Here is a tiny trained network, its code and every weight. The questions are about switching its units off for an input and a target symbol, where a switched-off unit gives its printed mean instead of its output.

import numpy as np


def w(rows, s, z=0):
    codes = np.array(rows[::2]) - 128.0
    scale = np.full(codes.shape[1], s)
    scale[-1] = z or s
    return codes * scale


def norm(h):
    return h / np.sqrt((h * h).mean(-1, keepdims=True) + 1e-5)


def f(y):
    return np.maximum(y, 0)


def softmax(a):
    e = np.exp(a - a.max(-1, keepdims=True))
    return e / e.sum(-1, keepdims=True)


def log_softmax(a):
    a = a - a.max(-1, keepdims=True)
    return a - np.log(np.exp(a).sum(-1, keepdims=True))


def net(x, mask):
    ids = ['αγεζηθλμξπσφψω'.index(c) for c in x.split()]
    T = len(ids)
    res = E[ids] + P[:T]
    q, k, v = (norm(res) @ M[0].T for M in (Q, K, V))
    z = softmax(np.where(np.tri(T) > 0, q @ k.T / 4**0.5, -1e9)) @ v
    res = res + np.where(mask[0], z, O[0][:, -1]) @ O[0][:, :-1]
    y = f(norm(res) @ A[0][:, :-1].T + A[0][:, -1])
    res = res + np.where(mask[1:17], y, B[0][:, -1]) @ B[0][:, :-1]
    return log_softmax(norm(res)[-1] @ U[:, :-1].T + U[:, -1])


Q, K, V, O, A, B = {}, {}, {}, {}, {}, {}
E = w([
[175,113,125,116,93,125,93,200,212,134],'α',
[136,125,101,125,95,115,61,104,214,95],'γ',
[72,119,119,176,143,174,77,126,164,180],'ε',
[98,93,190,157,147,70,102,106,151,146],'ζ',
[145,131,74,162,96,172,86,111,174,50],'η',
[108,112,120,122,127,119,108,252,153,166],'θ',
[45,131,103,99,114,86,63,75,162,96],'λ',
[117,104,204,111,102,93,212,132,163,68],'μ',
[138,110,74,145,111,91,146,189,93,25],'ξ',
[174,82,74,94,121,72,146,155,143,141],'π',
[59,102,59,116,153,116,142,104,85,144],'σ',
[103,126,133,130,123,154,193,76,141,183],'φ',
[121,204,142,182,123,75,139,132,120,94],'ψ',
[134,171,96,77,90,102,138,163,116,152],'ω',
],0.025)
P = w([
[180,157,248,113,249,127,122,120,30,88],'0',
[192,133,158,107,219,123,109,92,143,136],'1',
[159,143,127,111,201,147,116,128,141,155],'2',
[152,134,116,117,188,132,125,122,156,149],'3',
[134,143,100,121,178,148,141,136,165,139],'4',
[124,125,100,134,173,123,145,134,152,153],'5',
[121,134,91,128,153,141,163,133,180,133],'6',
[124,113,94,139,140,113,160,127,167,148],'7',
[111,117,87,138,127,125,171,133,179,137],'8',
[114,97,91,149,115,102,166,128,175,146],'9',
[102,95,90,155,101,108,169,128,177,144],'10',
[104,81,89,165,87,102,169,127,174,156],'11',
],0.014)
Q[0] = w([
[58,71,48,210,120,48,184,146,250,129],'h1',
[142,99,100,71,166,112,87,115,117,157],'h1',
[125,225,148,88,151,102,94,126,139,167],'h1',
[95,87,165,133,47,141,78,145,109,115],'h1',
],0.017)
K[0] = w([
[53,130,39,191,16,50,229,140,184,154],'h1',
[138,152,177,105,186,75,160,98,102,160],'h1',
[178,200,84,74,176,140,165,107,72,98],'h1',
[111,4,159,123,142,129,122,133,144,54],'h1',
],0.012)
V[0] = w([
[173,30,86,119,152,156,172,128,95,104],'h1',
[133,174,114,56,88,106,182,67,98,176],'h1',
[218,219,135,255,109,118,159,125,157,148],'h1',
[109,96,169,153,176,189,166,85,174,93],'h1',
],0.017)
O[0] = w([
[97,101,88,57,218,208,179,160,130,87,124],'h1',
[105,252,109,68,161,148,100,164,137,143,254],'h1',
[132,185,208,208,228,137,156,143,134,117,100],'h1',
[46,61,162,168,62,174,178,153,81,122,84],'h1',
],0.014,0.0076)
A[0] = w([
[119,54,95,110,164,102,64,118,107,138,175],'n1',
[202,131,101,159,84,143,105,175,82,32,206],'n2',
[150,87,171,165,140,60,88,106,156,247,56],'n3',
[126,75,145,144,114,96,127,117,192,143,108],'n4',
[96,148,181,95,134,78,82,93,77,71,108],'n5',
[97,75,149,160,103,128,138,125,94,45,182],'n6',
[141,116,92,96,117,120,160,130,202,76,177],'n7',
[136,223,118,198,163,68,190,140,98,48,119],'n8',
[183,76,75,114,82,161,203,84,62,141,151],'n9',
[155,220,131,99,113,133,42,126,95,156,3],'n10',
[138,121,201,62,102,85,181,127,156,115,80],'n11',
[153,162,86,76,50,94,127,102,96,120,197],'n12',
[131,121,73,91,135,136,82,177,95,138,158],'n13',
[140,109,127,125,197,108,229,76,125,110,174],'n14',
[171,100,131,185,111,83,191,105,81,86,44],'n15',
[125,147,95,177,120,187,130,30,155,131,176],'n16',
],0.014,0.0032)
B[0] = w([
[188,76,126,160,124,120,106,185,210,103,228],'n1',
[57,179,138,147,65,75,214,136,115,150,182],'n2',
[50,183,99,113,152,93,170,141,26,62,218],'n3',
[148,73,90,102,110,135,124,134,165,189,216],'n4',
[27,107,199,145,114,155,92,92,178,96,156],'n5',
[181,153,90,62,162,71,186,102,189,189,229],'n6',
[102,98,213,114,175,135,114,109,28,119,249],'n7',
[250,85,131,200,101,104,73,127,177,141,217],'n8',
[114,191,151,117,164,173,41,164,57,147,218],'n9',
[135,143,34,139,216,79,142,106,174,248,254],'n10',
[170,176,104,219,123,84,104,166,92,87,162],'n11',
[170,117,122,215,86,171,175,124,115,116,237],'n12',
[129,228,157,142,100,136,121,64,142,95,247],'n13',
[57,86,109,185,67,128,77,99,177,67,198],'n14',
[123,187,121,69,158,242,91,105,112,135,195],'n15',
[149,137,163,133,122,87,98,186,64,66,163],'n16',
],0.016,0.0078)
U = w([
[143,2,156,135,130,163,67,138,194,132,246],'α',
[163,198,136,92,153,116,87,100,164,216,150],'γ',
[100,48,159,57,31,121,124,159,191,228,130],'ε',
[120,134,171,56,95,95,164,69,88,114,145],'ζ',
[135,71,117,154,167,184,172,98,111,127,105],'η',
[163,118,162,68,73,233,3,120,60,128,177],'θ',
[151,130,178,139,69,148,145,119,6,197,77],'λ',
[16,203,213,87,124,182,148,152,117,118,184],'μ',
[129,118,180,45,217,142,91,120,154,14,3],'ξ',
[74,99,187,101,144,78,123,71,74,94,173],'π',
[109,88,117,79,166,55,117,212,28,89,183],'σ',
[161,147,131,119,96,88,250,142,147,41,25],'φ',
[84,92,97,207,3,79,86,121,91,148,154],'ψ',
[142,146,208,253,139,125,63,149,80,80,77],'ω',
],0.0076,0.0018)

Each question gives the input, a string of symbols that net reads in full, and the target symbol t.
The units are the heads (4 rows each of Q, K, V and O) and the neurons (one row each of A and B). Each row of codes is followed by its name. A weight is (code - 128) times the scale printed after its matrix; where a second scale follows, it is the last column's (O, A, B and U).
mask holds one flag per unit, heads first, then neurons. A switched-off unit (its flag False) gives its mean, the last column of its rows in O or B, instead of its output. The means were averaged over made-up inputs and are rounded, as every weight is.
A unit's drop is (log p(t) with every unit on - log p(t) with that unit switched off) / (log p(t) with every unit on - log p(t) with every unit switched off).
The circuit of an input: a set's keep is (log p(t) with only the set's units on - log p(t) with every unit switched off) / (log p(t) with every unit on - log p(t) with every unit switched off). Starting from the 12 units with the biggest drops (on a tie, the unit counted first), units are removed one at a time, each time the one whose removal leaves the highest keep (on an exact tie, the one counted first), for as long as the keep stays at least 0.8.
units of the circuit, in order: the units of the circuit, biggest drop first
unit that matters most: the unit with the biggest drop
top k neurons: the k neurons with the biggest drops, biggest first
drop of u: that unit's drop, to one decimal
input θ ω ω λ μ, target λ: units of the circuit, in order : h1, n9, n14
input α θ ξ σ ζ θ ω η, target ω: unit that matters most : n16
input ω λ π ξ θ, target ξ: units of the circuit, in order : h1, n10
input α α γ θ γ, target σ: top 3 neurons : n3, n16, n13
input θ λ ξ θ φ ξ, target φ: units of the circuit, in order : h1, n6, n10
input λ ε μ α, target ε: top 2 neurons : n6, n3
input μ ψ ξ φ α θ σ, target θ: units of the circuit, in order : h1, n9, n10
input α θ λ α γ θ θ ω ξ, target ω: units of the circuit, in order : n7, n8
input ω ξ γ μ θ σ λ ω γ φ θ ζ, target μ: top 3 neurons : n10, n1, n4
input λ θ λ ψ ψ φ φ θ η, target θ: units of the circuit, in order : n15, h1, n9
input θ ξ θ θ φ η θ η, target θ: top 4 neurons : n15, n9, n10, n16
input α η ω ε α α γ θ α μ, target α: top 2 neurons : n14, n4
input θ θ λ θ ξ λ θ φ ψ α θ θ, target σ: units of the circuit, in order : n3, h1, n13
input φ μ λ λ ξ σ σ μ μ, target μ: top 3 neurons : n9, n8, n10
input π φ θ η φ μ, target φ: units of the circuit, in order : h1, n6, n11, n9
input φ σ θ π θ θ γ φ φ ψ φ φ, target ω: unit that matters most : n8
input φ θ θ ξ, target θ: top 4 neurons : n15, n9, n10, n7
input ω ξ φ η η φ ξ, target φ: top 2 neurons : n8, n6
input θ φ ξ θ ξ φ η λ ψ φ σ η, target σ: top 2 neurons : n16, n13
input σ α λ μ ω ψ ξ λ, target ω: top 2 neurons : n8, n3
input θ λ ε σ α, target θ: top neuron : n7
input γ μ α θ η η γ φ ζ, target μ: drop of n10 : 0.1
input φ ψ γ ζ, target ω: drop of h1 : 1.4
input μ η γ φ θ ω θ θ π ζ θ, target ξ: drop of h1 : 0.8
